In the rows, 128 means zero.
Known rows:
[125 126 152 154 122 136  92 166 166 131 159 111 130 150 129 146 151 179
 145  81 158 161 128 143 121  98]: leskun
[154 136 100  95 173 117  98  76 124 127 162  85 110 178 134 112 159 144
 146 164 170 135 182 122 151 147]: brabren
[159  96 105 141 143 122 107  97 118  87 136 134 127 127 156 109 115 112
 149 117 131 152 152 105 134 125]: fluguril
[116 145  91 122 111 133 144 171  71 120 147  96 146 122 131 141 118 114
 145 122 112 138 135 129 138 135]: badun
[127 148 107 130 137 125 126 141  78 114 159 113 135 111 148 133 143 117
 133 119 132 130 135 130 147 130]: nesik
[145 110 125 136 156 127 124 111 113 100 156 119 123 125 167 119 132 122
 137 114 163 149 164 110 137 122]: skabem
[121 159 102 101 152 108 127 113  89 112 151  91 127 156 113 123 144 119
 138 155 146 130 154 175 145 149]: medripo
[149 147 130 122 143 152 135 137  54  86 124 110 139 136 149 133 161 119
 105  91 150 133 125 151 142 140]: temuflur
[119 150 103 125 122 135 145 172  76 121 153 101 143 123 130 139 126 111
 142 126 113 139 128 134 145 137]: gigabi
[132 131 132 159 134 131  99 121 138  66 157 128  97 108 125 129 154 157
 130 106 165 130 162 128 154  85]: plize
[104 199 117 138 135 112 124 174 126  85 147  73  96 147  63 127 135 155
 167 128 147 109 171 185 154 126]: naken
[178 141 131  65 144 121 144  29 100 110 109  99 126 148 137 125 183 160
 108 133 157 177 170 123 143 102]: kleli
[144 127 115 118 171 147 117  56 127 159 174 114 108 117 182 113 162 133
  98 132 144 170 129 106 161  91]: gaplum
[117 175  95  99 132 106 161 133  83 128 141  76 139 152 103 127 131 132
 146 139 120 150 151 168 148 132]: niskil
[118 171 123 127 189 119 141 109 113 145 179  83 101 137 149  89 120  93
 121 143 148 147 144 196 164 135]: rumava
[127 152 121 129 139 124 131 141  95 124 158 106 132 110 159 128 144 125
 142 116 127 131 131 125 150 127]: giploflu
[127 157 114 127 146 126 125 135  88 124 167 110 126 106 161 129 138 115
 144 116 127 127 128 128 153 129]: dekar
[136 105 120 132 144 116 100 105 107 111 164 126 127 119 165 123 149 126
 122 106 150 143 157 114 137 122]: tegir
[114 131 103 131 126 128 132 140  75 103 153 117 143 121 136 141 135 115
 129 133 134 137 130 138 138 134]: melus
[127  96 129 125 151 125 111 107 105  92 161 130 125 129 161 127 138 125
 115 132 168 146 157 120 130 132]: grogogak

Facts:
dretrir μ gipul; dubir μ sopak; dubir μ nepi; dredak μ trastik; dredak μ plarasta; bruzo μ zeri
bruzo μ brutro; bruzo μ fatro; briduk μ binil; briduk μ fatro; tuzen μ vadrim; plopa μ naken
lono μ naken; lono μ plubra; lono μ sestor; sostaski μ kozak; sostaski μ plubra; ploklur μ tuzen
klimo μ bazaflor; klimo μ stusteflis; kleli μ sopak; kleli μ fatro; niskil μ nove; zovevon μ binil
gratro μ plarasta; stivi μ dubir; stivi μ bazaflor; naken μ savir; nila μ fatro; stinosku μ nove
drubril μ nove; segan μ sopak; segan μ moklumo; segan μ gipul; segan μ fatro; skepla μ bruzo
trastik μ dripak; sopak μ brutro; lirolok μ klifli; brabren μ dripak; brabren μ braskinas; kagirok μ gipul
turofer μ sogrestas; plubra μ pliro; plubra μ trastik; briboban μ dati; grogok μ savir; dripak μ savir
dripak μ zeri; trimobris μ plefiplen; rado μ moklumo; gute μ tekadre; gute μ bruzo; gaplum μ bribar
brako μ niskil; dati μ gipul; medripo μ sestor; vadrim μ dubir; moklumo μ nove; skime μ grizen
skime μ binil; silu μ moklumo; silu μ rumava; silu μ medripo; pliro μ bruzo; drisin μ dati
bribar μ grizen; topas μ zeri; topas μ braskinas; buritrak μ binil; klifli μ brutro; klifli μ dati
trirum μ binil; trirum μ nepi; zeri μ brutro; vuskil μ rumava; nove μ zeri; nove μ brutro
dretrir ω badun; dubir ω lirolok; dredak ω livik; lonuk ω delame; lisos ω grigun; brete ω trimobris
guli ω treva; vibo ω naken; sketo ω bekabron; trebral ω viser; darir ω bida; druru ω bida
bruzo ω sketrim; briduk ω nila; rusam ω nepi; ribur ω niskil; dekir ω viser; fluguril ω badun
nonik ω braskinas; skugro ω moklumo; delame ω rado; faruk ω grigun; tuzen ω viser; plarasta ω pupumok
plopa ω sefin; vozosku ω dredak; plopla ω sefin; nesik ω botor; grubris ω vebril; gipul ω badun
tuskim ω pupumok; lono ω bida; sostaski ω sefin; ploklur ω grigun; sogrestas ω badun; tegir ω nove
bemuk ω gerol; klimo ω naken; bromek ω vitimok; kleli ω viser; grimuk ω trastik; tulal ω gerol
zovevon ω sketrim; gratro ω vokluski; klasa ω botor; nepi ω sketrim; binil ω vebril; pesorel ω trimobris
stivi ω sketrim; fatro ω nove; naken ω vokluski; biton ω bida; skagil ω biton; funol ω nodru
gaplas ω plopla; stinosku ω sketrim; drubril ω vokluski; segan ω plopla; plotrin ω vebril; pina ω briboban
skepla ω kavi; grizen ω sefin; vebril ω viser; kozak ω nepi; plazus ω tristi; fitar ω vebril
giploflu ω vitimok; trastik ω bida; savir ω botor; sopak ω rado; tumik ω sefin; ruplol ω sketrim
novo ω turofer; plefiplen ω lirolok; lirolok ω livik; geguk ω trastik; brabren ω plopla; zusi ω moklumo
sestor ω grigun; rumava ω kludrer; klotis ω delame; kagirok ω topas; ledro ω badun; turofer ω vokluski
siskis ω delame; plubra ω naken; pluskom ω bida; gigabi ω briplos; plize ω naken; grigun ω trimobris
bazaflor ω rado; briboban ω livik; kludrer ω dofar; nodru ω nila; dribrem ω kludrer; grogok ω gigabi
treva ω klogek; vogrur ω gigabi; drebrubon ω plopla; biber ω naken; dripak ω dredak; zistir ω naken
plasur ω treva; dolos ω sketrim; gute ω biton; lerus ω plopla; vukla ω bekabron; pupumok ω bustak
grogogak ω braskinas; skemetil ω klogek; bratra ω badun; gaplum ω kludrer; lagam ω vokluski; mivo ω bustak
teziki ω trimobris; bekabron ω rado; vitimok ω doskabin; brako ω moklumo; dati ω turofer; brutro ω gigabi
debre ω kludrer; medripo ω treva; forar ω nove; klefofik ω treva; vadrim ω doskabin; moklumo ω bustak
tristi ω badun; leskun ω vokluski; skime ω nove; trubolis ω bida; silu ω vebril; pliro ω treva
drisin ω bratra; flagrubrar ω ledro; trufan ω gerol; skabem ω topas; kipa ω dofar; bribar ω vebril
gese ω biton; buritrak ω kludrer; klifli ω trastik; trirum ω ledro; tekadre ω vokluski; dekar ω klogek
dregon ω dofar; botor ω briplos; mulile ω dredak; temuflur ω viser; stusteflis ω vitimok; zeri ω bekabron
triflugrer ω kludrer; gerol ω nila; teginal ω livik; melus ω tristi; vuskil ω biton; triren ω doskabin
nove ω braskinas; flogriskol ω dredak; kosom ω braskinas; dretrir τ 704; dubir τ 704; lonuk τ 276
lisos τ 195; brete τ 24; guli τ 704; vibo τ 58; sketo τ 276; trebral τ 195
darir τ 276; druru τ 704; bruzo τ 24; briduk τ 24; rusam τ 704; ribur τ 276
dekir τ 90; fluguril τ 195; nonik τ 90; skugro τ 673; faruk τ 24; tuzen τ 90
plarasta τ 195; plopa τ 195; vozosku τ 673; nesik τ 673; grubris τ 276; gipul τ 673
tuskim τ 58; lono τ 276; sostaski τ 90; ploklur τ 704; sogrestas τ 195; tegir τ 195
bemuk τ 58; klimo τ 90; bromek τ 24; kleli τ 58; grimuk τ 276; tulal τ 673
zovevon τ 276; gratro τ 24; klasa τ 704; binil τ 673; pesorel τ 276; stivi τ 704
fatro τ 704; skagil τ 24; funol τ 673; gaplas τ 195; stinosku τ 276; drubril τ 276
segan τ 276; plotrin τ 195; pina τ 58; skepla τ 195; grizen τ 276; kozak τ 276
plazus τ 58; fitar τ 24; giploflu τ 704; savir τ 90; sopak τ 276; tumik τ 195
novo τ 195; plefiplen τ 704; geguk τ 58; brabren τ 195; zusi τ 195; sestor τ 704
rumava τ 673; klotis τ 704; kagirok τ 195; siskis τ 673; plubra τ 704; pluskom τ 195
plize τ 90; bazaflor τ 195; dribrem τ 195; grogok τ 195; vogrur τ 704; drebrubon τ 704
biber τ 704; dripak τ 90; zistir τ 195; plasur τ 90; dolos τ 704; gute τ 58
lerus τ 24; vukla τ 24; grogogak τ 195; skemetil τ 276; gaplum τ 195; lagam τ 673
mivo τ 276; teziki τ 704; brako τ 195; dati τ 195; brutro τ 24; debre τ 276
medripo τ 704; forar τ 58; klefofik τ 195; vadrim τ 704; leskun τ 276; skime τ 195
trubolis τ 24; silu τ 276; pliro τ 195; drisin τ 195; flagrubrar τ 704; trufan τ 90
skabem τ 90; kipa τ 195; bribar τ 195; gese τ 276; buritrak τ 195; klifli τ 704
trirum τ 58; tekadre τ 276; dekar τ 673; dregon τ 24; mulile τ 90; temuflur τ 704
stusteflis τ 195; zeri τ 704; triflugrer τ 58; teginal τ 195; melus τ 704; vuskil τ 24
triren τ 704; flogriskol τ 704; kosom τ 58

Rows:
No name comes twice in this set of rows, the named rows included.
[147 154 125 135 122 142 132  88 143  91 156 127 102 108 115 142 173 189
 123 135 160 150 156 112 152  60]  klimo
[184 116 194 114 143 143 121 152 122 127 117 112 160 172 159 145 152 151
 142  67 168 175 107 142 101 146]  grubris
[116 134 144 141 130 106 114 125 174 118 142  99 135 181  81 133 142 175
 140 100 165 186 149 205 117 104]  tekadre
[143 143 104  87 128 142 119  73 152 182 148  80 163 209 115 149 180 194
 129 138 145 206 118 144 126 110]  segan
[199 120 176 113 162 132 124 109  90  82 116 117 127 124 178 113 153 131
 122  90 169 143 154 108 124 136]  plotrin
[147 156 143 110 137 140 150 171  60 106 120 103 146 121 143 148 142 120
 136 105 128 131 116 137 137 145]  viser
[122 162 122 117 163  87 136 135 103 115 159  79 117 152 126  97 116 108
 159 133 145 130 176 182 140 152]  sestor
[123 128 140 122 136 105 144  79 139  78 144 112 102 127 105 120 142 156
 112 133 175 165 190 173 133  79]  dati
[108 164 116 120 108 101 201 130  81 135 140  91 153 100 124 123 101 117
 115 117 101 199 128 183 132  94]  nepi
[123 183  81  88 130 124 142 129  83 133 141  66 138 172  94 141 147 144
 161 160 124 137 151 150 150 145]  topas
[126 131 115 141 132 115 140 149  88 100 149 114 131 110 144 122 107  98
 153 116 126 142 137 136 133 135]  plefiplen

Now the same elements, written a new way:
Known rows:
[119 121 129 142 131 158 121 121 154 111 138 155 118 117 116 124 126 172
 133 133 132 132 136 113 104 133 128 129 109 147 157  89 108 120 103 133
 112 109 111 127 121]: dekir
[127 134 123 137 121 116 120 119 147 124 119 144 104 112 116 117 114 130
 147 120 141 130 137 106 114 137 131 121 107 134 142 109 137 127 107 135
 150 121 110 164 137]: pesorel
[116 157 100 111 146 177 119 130 119 153 109 140 127 114  85 139 186 114
 156 116 160  52 115 164 133 147  71  99 138 126 184 154 157 137 123 105
 185 106 105 145 165]: stivi
[130 115 143 134 134 140 120 109 141 127 122 110 121 115 116 117 115 136
 133 121 110 153 127 107 115 116 151 119 102 137 127 113 100 122 103 135
 146 119 124 123 131]: ruplol
[136 116 141 133 133 153 120 109 142 125 119 117 122 115 117 119 120 135
 136 123 110 150 125 103 113 117 151 120 109 136 128 113  92 125  99 134
 146 115 126 123 133]: delame
[130  94 134 134 142 117 119 119 141 138 128 109 121 133 134 108 140 110
 119 126 133 134 152 117 115 126 122 117 107 120 135 108 101 106  93 157
 153 115 124 190 136]: brete
[113 145  99 131 130 166 125 122 143 150 108 155 111 106  90 145 144 127
 168  94 139  77 104 121 120 152 107  97 110 131 158 146 163 125 130 143
 188 118 100 185 155]: teziki
[159 150 123  92 108 116 110 122 111 169 170 105 123 130 105  80 202 105
 114 130 146 149 143 136  92  45 134 130 125 150 191 111 145 118 164 123
 162 160 117  22 111]: moklumo
[132 119 140 133 135 145 121 110 142 125 122 110 119 113 117 119 115 139
 135 124 110 151 127 107 115 117 150 120 103 137 130 120  97 120 102 132
 147 117 127 127 132]: bustak
[139 135 119 138 108 108 119 118 149 127 114 141 109 113 110 136 129 128
 148 124 145 118 129  82 116 140 131 114 106 135 163 107 153 137 122 149
 155 133 116 162 142]: rumava
[135 131 153 125 138  85 115 126 126 112 124 109 145 131 129 112 139 116
 110 160 139 128 169 148 128 128 124 129 137 119 156 110  80 126  82  94
 119 100 122  95 144]: drisin
[118 150  96 104 127 160 109 119 111 155 169 126 136 119 102  82 184  85
 116 133 191 117 164 150  87  96  80 136 100 133 175  76 175 124 174 110
 171 156 108  81 124]: drubril
[128 143 132 147 144 115 118 110 145 119 119 147  96 111 109  90  97 141
 138 113 149 114 131 122 113 140 121 123 100 141 127 100 137 128 127 135
 154 129 102 195 133]: darir
[134 113 140 133 136 144 119 108 139 125 120 116 122 114 117 117 121 136
 133 125 106 154 125 106 116 117 150 121 103 138 129 116  94 122 101 131
 142 121 126 124 133]: tristi
[143  96 162 147 126  84 120 104 151 103 145  85 139 129 146 100 100 141
  97 159 107 198 167  82 107 112 183 136 108 131 118  73  46 109  74 147
 104 117 143  82 106]: plazus
[105 160 100 105 152 168 124 146 134 139  99 121 132 107  96 139 191  77
 163 116 176  76 121 142 116 157  52 119 120 117 196 128 147 139 142  75
 194  95  84 121 168]: plubra
[113 159  91 139 131 162 125 121 151 145 100 160 105 103  89 155 151 115
 168  98 147  89  96 100 117 145 105  98  94 144 139 134 143 140 146 155
 190 134  89 182 152]: guli
[130 127 133 131 129 125 118 118 143 119 121 145 113 114 121 107 111 140
 148 118 134 129 137 115 113 138 123 123 110 131 153 102 167 127 116 131
 146 121 115 165 140]: kozak
[117 120 124 138 152 122 133 139 169 143 142 131 113 135 133 135 174 131
 135 118 104 148 139 143 101 122 136 113 111 134 137 127  53  98  72 166
 140  76 101 122 125]: fitar
[132 118 138 143 132  98 118 111 149 109 132 123 121 124 133 108 114 130
 120 141 132 168 157 100 109 126 143 130  94 135 123  80  96 125 101 149
 127 128 123 139 124]: klefofik

Rows:
No name comes twice in this set of rows, the named rows included.
[113 157 114 117 145 163 118 140 133 124 152 163 118 126 116 110 202 152
 134 138 160 114 159 193 104 119  86 136 138 149 179  97 135 130 116 110
 117  96  97  86 133]  silu
[137 157 147 120 157 103 117 125 125 113 117 132 118 121 106  85 150 135
 125 131 169  92 144 166 126 141  88 125 136 131 177 104 162 131 125  96
 148 108 105 141 146]  lono
[136 141 180 147 158  53 125 105 140  98 136  76 155 133 122  90 113 129
  69 170 128 144 163 154 124 120 147 131 129 121 126  95  24 107  97 110
 115 102 122  47 116]  gute
[139 146 121 106  74  58 108 137  99 185 145 128 138 134 107 108 106  78
 102 153 156 123 143 166  97  45 128 130 130 137 176 151 120  90 178  85
 138 185  94  66 122]  nove
[107 154 122 130  96  63 115 139 115 145 107 143 152 119 105 150  74  89
 124 161 155  74 143 192 131 130 100 113 141 115 143 174  94 108 126  67
 137 137  85 131 160]  sopak
[147 126 172 127 149  91 119 112 139  93 145  75 162 136 139 104 167 128
  87 174 119 180 174 126 121 115 154 134 128 122 147  77  44 128  76 118
 106  94 145  18 123]  trirum
[117 131 135 111 144 156 119 123 131 126 124  83 145 112 116 117 152  95
 130 141 137 138 144 129 109 123 113 137 119 122 160 106  74 123 111  78
 154 102 112  65 137]  turofer
[126 120 137 133 139 147 121 122 144 112 103 150 122 113 112 130 124 141
 146 123 138 115 130 106 122 150 111 118 114 132 160 107 143 132 116 121
 145 112 112 170 151]  gipul
[138 135 154 121 155 103 116 122 132 100 132 114 140 133 132  99 173 125
 110 155 147 145 173 143 121 132 117 134 128 127 168  80 117 141  96 111
 122  97 125  83 140]  skime
[121 129 128 114 159 119 124 134 138 135 124  85 143 134 131 119 193  68
 119 140 148 132 156 139 113 126  96 126 112 110 160 107  79 119 113 116
 168  96 102  95 147]  gratro
[106 133  90 126 126 174 123 133 152 148 101 135 105 100 105 133 135  93
 176  96 161  97 115  92 100 157  82 123  95 126 165 118 140 121 137 110
 196 111  89 192 150]  biber
[127  89 154 144 131 101 123 103 157 109 152  49 155 120 145  96  95 112
 100 152 110 196 170  62  89 131 173 146 105 105 125  66  21  96  61 124
 139  88 142  54 104]  vibo

